Here is a tiny trained network, its code and every weight. The questions are about switching its units off for an input and a class, where a switched-off unit gives its printed mean instead of its output.

import numpy as np


def w(rows, s, z=0):
    codes = np.array(rows[::2]) - 128.0
    scale = np.full(codes.shape[1], s)
    scale[-1] = z or s
    return codes * scale


def f(y):
    return y / 2 * (1 + np.tanh(0.7978845608 * (y + 0.044715 * y**3)))


def log_softmax(a):
    a = a - a.max(-1, keepdims=True)
    return a - np.log(np.exp(a).sum(-1, keepdims=True))


def net(x, mask):
    res = np.array(x, float).reshape(1, 7) / 4 @ E
    y = f(res @ A[0][:, :-1].T + A[0][:, -1])
    res = res + np.where(mask, y, B[0][:, -1]) @ B[0][:, :-1]
    return log_softmax(res[-1] @ U[:, :-1].T + U[:, -1])


A, B = {}, {}
E = w([
[175,113,85,97,113,64,211],'x0',
[87,145,162,152,57,171,200],'x1',
[49,198,121,200,108,58,41],'x2',
[252,219,172,132,125,153,109],'x3',
[139,64,185,56,114,108,120],'x4',
[50,210,151,60,138,133,132],'x5',
[111,121,70,71,63,121,40],'x6',
],0.011)
A[0] = w([
[161,101,201,142,117,142,175,254],'N1',
[47,149,100,187,133,209,99,57],'N2',
[137,187,104,127,162,179,145,133],'N3',
[83,148,132,79,225,75,65,166],'N4',
[73,156,174,232,162,222,151,146],'N5',
[75,73,112,52,103,200,189,159],'N6',
[103,9,164,110,122,77,70,184],'N7',
[83,115,101,175,136,65,217,237],'N8',
[90,108,108,45,109,201,174,101],'N9',
[104,123,132,174,148,62,206,10],'N10',
[98,146,150,4,52,51,135,161],'N11',
[94,109,183,61,98,68,133,93],'N12',
[24,153,109,210,91,150,64,174],'N13',
[144,133,220,118,219,98,118,194],'N14',
[113,138,28,126,62,56,73,240],'N15',
[195,116,123,132,138,159,185,54],'N16',
[178,157,161,47,184,137,104,40],'N17',
],0.012,0.0047)
B[0] = w([
[173,134,85,155,96,152,133,216],'N1',
[86,160,171,83,149,119,205,199],'N2',
[156,92,107,188,141,105,90,170],'N3',
[169,96,70,145,177,119,39,205],'N4',
[84,104,185,90,136,134,103,224],'N5',
[183,194,55,42,139,202,99,230],'N6',
[190,52,109,132,58,98,76,222],'N7',
[134,74,87,142,63,109,133,221],'N8',
[165,118,118,71,81,169,130,202],'N9',
[128,104,85,129,23,105,150,175],'N10',
[139,116,145,252,96,99,206,208],'N11',
[176,144,120,166,96,100,130,175],'N12',
[62,222,115,144,121,191,122,249],'N13',
[128,132,80,124,140,116,132,193],'N14',
[74,87,75,94,118,174,103,227],'N15',
[81,132,109,96,82,146,84,201],'N16',
[127,153,83,172,148,99,163,180],'N17',
],0.015,0.016)
U = w([
[123,156,95,74,136,204,80,241],'0',
[89,161,233,129,157,204,100,36],'1',
[44,124,154,160,102,137,173,186],'2',
[189,178,197,128,93,131,253,2],'3',
[180,38,140,121,99,75,125,154],'4',
[143,122,140,145,231,77,111,56],'5',
],0.013,0.0088)

Each question gives the input, the list of numbers given to net, and the class t.
The units are the neurons (one row each of A and B). Each row of codes is followed by its name. A weight is (code - 128) times the scale printed after its matrix; where a second scale follows, it is the last column's (A, B and U).
mask holds one flag per neuron, in row order. A switched-off neuron (its flag False) gives its mean, the last column of its row in B, instead of its output. The means were averaged over made-up inputs and are rounded, as every weight is.
A unit's drop is (log p(t) with every unit on - log p(t) with that unit switched off) / (log p(t) with every unit on - log p(t) with every unit switched off).
The circuit of an input: a set's keep is (log p(t) with only the set's units on - log p(t) with every unit switched off) / (log p(t) with every unit on - log p(t) with every unit switched off). Starting from the 12 units with the biggest drops (on a tie, the unit counted first), units are removed one at a time, each time the one whose removal leaves the highest keep (on an exact tie, the one counted first), for as long as the keep stays at least 0.8.
units of the circuit, in order: the units of the circuit, biggest drop first
top k neurons: the k neurons with the biggest drops, biggest first
drop of u: that unit's drop, to one decimal
input [4,4,-3,2,5,-3,3], class 4: units of the circuit, in order	(N13)
input [1,4,-1,-1,-8,-5,-6], class 2: top 3 neurons	(N7 N4 N5)
input [8,7,-2,-3,-2,-4,-2], class 4: top 4 neurons	(N8 N13 N10 N15)
input [-6,4,6,-3,0,3,-6], class 1: top 3 neurons	(N5 N13 N11)
input [-2,6,5,-5,8,-5,3], class 4: top 2 neurons	(N7 N11)
input [4,7,0,7,-5,4,-3], class 4: top 3 neurons	(N13 N6 N3)
input [8,5,-6,-4,0,-7,-3], class 0: top 2 neurons	(N6 N16)
input [2,2,6,-6,-1,1,4], class 2: top 2 neurons	(N11 N6)
input [7,6,2,5,-4,-8,2], class 4: top 2 neurons	(N13 N6)
input [3,-6,-7,0,3,6,4], class 4: top 2 neurons	(N11 N13)
input [-4,3,1,8,-5,-7,-2], class 1: top 2 neurons	(N6 N5)
input [1,7,-1,-5,8,1,-7], class 4: top 2 neurons	(N13 N8)
input [6,-1,0,2,-3,0,7], class 2: drop of N6	0.4
input [8,8,2,2,-2,-6,-1], class 4: drop of N13	0.6
input [6,-1,-2,-1,3,7,-2], class 3: units of the circuit, in order	(N11)
input [-3,-8,-2,1,-2,4,3], class 5: drop of N6	0.2
